Below is a small trained network, with its code and all its weights. Each question gives an input and a target symbol and asks what happens when units are switched off, that is, made to give their printed mean instead of their output.

import numpy as np


def w(rows, s, z=0):
    codes = np.array(rows[::2]) - 128.0
    scale = np.full(codes.shape[1], s)
    scale[-1] = z or s
    return codes * scale


def softmax(a):
    e = np.exp(a - a.max(-1, keepdims=True))
    return e / e.sum(-1, keepdims=True)


def log_softmax(a):
    a = a - a.max(-1, keepdims=True)
    return a - np.log(np.exp(a).sum(-1, keepdims=True))


def net(x, mask):
    ids = ['ΘΛΦΨαβζηπτ'.index(c) for c in x.split()]
    T = len(ids)
    res = E[ids] + P[:T]
    u = 0
    for l in range(2):
        r = res
        for j in range(3):
            rows = slice(4 * j, 4 * j + 4)
            q, k, v = (r @ M[l][rows].T for M in (Q, K, V))
            z = softmax(np.where(np.tri(T) > 0, q @ k.T / 4**0.5, -1e9)) @ v
            o = O[l][rows]
            res = res + np.where(mask[u + j], z, o[:, -1]) @ o[:, :-1]
        u += 3
    return log_softmax(res[-1] @ U[:, :-1].T + U[:, -1])


Q, K, V, O = {}, {}, {}, {}
E = w([
[133,85,146,95,159],'Θ',
[137,176,78,23,95],'Λ',
[176,123,128,108,118],'Φ',
[88,178,51,84,84],'Ψ',
[81,165,93,125,172],'α',
[150,150,167,20,70],'β',
[45,84,6,54,139],'ζ',
[201,56,78,87,158],'η',
[238,118,123,150,208],'π',
[111,159,107,89,217],'τ',
],0.015)
P = w([
[110,89,90,222,48],'0',
[206,127,85,84,47],'1',
[219,130,110,79,88],'2',
[241,143,131,59,130],'3',
[240,129,150,48,155],'4',
[255,143,167,14,175],'5',
],0.0073)
Q[0] = w([
[107,103,154,111,85],'0.h1',
[158,176,177,174,141],'0.h1',
[39,160,196,67,110],'0.h1',
[172,140,103,90,108],'0.h1',
[133,2,99,177,108],'0.h2',
[141,140,137,62,174],'0.h2',
[86,161,124,85,25],'0.h2',
[51,154,66,157,161],'0.h2',
[143,205,77,52,138],'0.h3',
[171,103,111,67,186],'0.h3',
[122,143,173,111,113],'0.h3',
[77,54,162,110,127],'0.h3',
],0.014)
K[0] = w([
[116,163,131,142,92],'0.h1',
[123,145,123,107,100],'0.h1',
[122,76,141,159,25],'0.h1',
[138,165,177,142,171],'0.h1',
[119,5,96,132,105],'0.h2',
[136,119,152,88,142],'0.h2',
[88,173,127,122,62],'0.h2',
[55,131,84,130,173],'0.h2',
[94,95,134,140,197],'0.h3',
[116,129,109,188,156],'0.h3',
[127,134,94,97,146],'0.h3',
[132,194,120,99,143],'0.h3',
],0.016)
V[0] = w([
[149,118,151,239,113],'0.h1',
[140,208,163,91,186],'0.h1',
[155,127,230,69,198],'0.h1',
[218,80,66,130,151],'0.h1',
[67,104,87,254,194],'0.h2',
[197,63,182,162,102],'0.h2',
[94,53,99,121,74],'0.h2',
[137,105,189,114,240],'0.h2',
[188,186,59,115,209],'0.h3',
[130,147,231,137,157],'0.h3',
[187,47,129,68,165],'0.h3',
[209,174,87,157,87],'0.h3',
],0.0076)
O[0] = w([
[56,168,20,212,76,86],'0.h1',
[170,142,106,44,113,134],'0.h1',
[113,159,142,20,53,134],'0.h1',
[158,73,112,136,18,234],'0.h1',
[205,194,105,6,80,3],'0.h2',
[52,199,75,121,148,135],'0.h2',
[133,182,179,146,113,121],'0.h2',
[64,120,50,121,7,122],'0.h2',
[194,155,160,1,96,184],'0.h3',
[122,203,141,158,64,51],'0.h3',
[127,75,177,66,65,172],'0.h3',
[249,46,238,170,197,167],'0.h3',
],0.0065,0.0077)
Q[1] = w([
[214,51,137,162,14],'1.h1',
[168,22,57,73,140],'1.h1',
[96,174,116,82,2],'1.h1',
[205,129,181,71,194],'1.h1',
[88,185,146,88,6],'1.h2',
[244,74,143,74,46],'1.h2',
[31,147,73,107,34],'1.h2',
[119,70,137,64,195],'1.h2',
[112,72,76,9,118],'1.h3',
[61,192,174,231,50],'1.h3',
[141,147,141,159,241],'1.h3',
[195,59,75,124,151],'1.h3',
],0.011)
K[1] = w([
[224,130,110,86,124],'1.h1',
[156,113,60,68,161],'1.h1',
[138,251,154,135,116],'1.h1',
[133,75,129,57,115],'1.h1',
[198,134,104,158,140],'1.h2',
[90,125,82,184,81],'1.h2',
[219,100,119,135,171],'1.h2',
[51,113,98,116,133],'1.h2',
[107,126,52,202,95],'1.h3',
[203,93,224,105,100],'1.h3',
[141,118,100,52,133],'1.h3',
[90,179,56,130,161],'1.h3',
],0.014)
V[1] = w([
[97,104,218,155,209],'1.h1',
[147,185,208,145,39],'1.h1',
[200,170,178,204,78],'1.h1',
[123,147,211,58,187],'1.h1',
[152,132,209,133,150],'1.h2',
[20,122,133,127,99],'1.h2',
[114,101,32,111,69],'1.h2',
[45,187,245,126,42],'1.h2',
[81,150,121,73,192],'1.h3',
[136,191,75,112,53],'1.h3',
[115,63,147,84,58],'1.h3',
[173,219,98,141,147],'1.h3',
],0.011)
O[1] = w([
[35,123,254,96,192,105],'1.h1',
[177,76,91,86,245,65],'1.h1',
[113,91,65,47,222,103],'1.h1',
[177,131,212,131,178,135],'1.h1',
[111,16,175,108,91,145],'1.h2',
[52,186,118,71,94,68],'1.h2',
[110,197,85,125,223,116],'1.h2',
[37,108,178,68,140,8],'1.h2',
[124,253,177,110,163,86],'1.h3',
[87,105,121,100,206,52],'1.h3',
[142,125,72,49,71,101],'1.h3',
[95,95,222,188,245,112],'1.h3',
],0.0083,0.015)
U = w([
[76,193,66,74,134,163],'Θ',
[204,89,145,207,148,7],'Λ',
[158,59,75,126,228,113],'Φ',
[151,156,115,202,198,126],'Ψ',
[195,220,128,95,220,167],'α',
[122,103,144,54,134,126],'β',
[136,188,114,209,56,54],'ζ',
[133,106,91,178,123,203],'η',
[198,117,58,128,132,80],'π',
[252,185,158,72,171,148],'τ',
],0.0047,0.018)

Each question gives the input, a string of symbols that net reads in full, and the target symbol t.
The units are the heads (4 rows each of Q, K, V and O). Each row of codes is followed by its name. A weight is (code - 128) times the scale printed after its matrix; where a second scale follows, it is the last column's (O and U).
mask holds one flag per head, layer by layer. A switched-off head (its flag False) gives its mean, the last column of its rows in O, instead of its output. The means were averaged over made-up inputs and are rounded, as every weight is.
A unit's drop is (log p(t) with every unit on - log p(t) with that unit switched off) / (log p(t) with every unit on - log p(t) with every unit switched off).
The circuit of an input: a set's keep is (log p(t) with only the set's units on - log p(t) with every unit switched off) / (log p(t) with every unit on - log p(t) with every unit switched off). Starting from all 6 units, units are removed one at a time, each time the one whose removal leaves the highest keep (on an exact tie, the one counted first), for as long as the keep stays at least 0.8.
circuit, biggest first: the units of the circuit, biggest drop first
most important unit: the unit with the biggest drop
heads that matter: for each layer, one digit per head in row order, 1 if its drop is at least 0.15 and else 0, layers parted by /
drop when u is switched off: that unit's drop, to one decimal
input Ψ Λ Φ η η, target Λ: heads that matter => 111 / 011
input τ α α, target τ: most important unit => 0.h2
input π τ Φ ζ π, target π: circuit, biggest first => [0.h2, 0.h1, 1.h1]
input ζ Φ Λ, target ζ: circuit, biggest first => [0.h3, 1.h1, 1.h3, 0.h1]
input ζ α β, target ζ: heads that matter => 011 / 101
input Λ β Θ, target β: circuit, biggest first => [0.h2, 1.h1, 1.h2]
input η Φ π Φ, target π: heads that matter => 100 / 101
input Λ Φ β α β, target β: heads that matter => 010 / 110
input Θ η Λ Φ α, target Θ: circuit, biggest first => [1.h2, 0.h3, 1.h3]
input Λ Φ τ, target τ: circuit, biggest first => [1.h1, 0.h1, 0.h3]
input ζ ζ Φ α Θ Φ, target ζ: circuit, biggest first => [0.h3, 1.h1]
input ζ η π, target π: circuit, biggest first => [0.h1, 0.h2, 1.h1]
input η π Φ Ψ, target π: circuit, biggest first => [0.h1, 1.h3, 1.h1]
input Θ Θ Φ β Ψ, target Θ: most important unit => 1.h2
input Λ π π η, target π: heads that matter => 110 / 100
input π η π Λ, target Φ: heads that matter => 111 / 101
input Λ β Φ, target β: heads that matter => 010 / 110
input ζ η Λ, target ζ: drop when 1.h1 is switched off => 0.7
input η Λ Φ Ψ β Θ, target β: drop when 1.h1 is switched off => 0.4
input ζ Ψ Θ α, target ζ: circuit, biggest first => [1.h1]
input ζ Λ α, target ζ: circuit, biggest first => [0.h3, 1.h1]
input η Ψ π ζ τ, target π: drop when 0.h1 is switched off => 0.7
input Θ β τ π, target Θ: drop when 1.h1 is switched off => 0.0
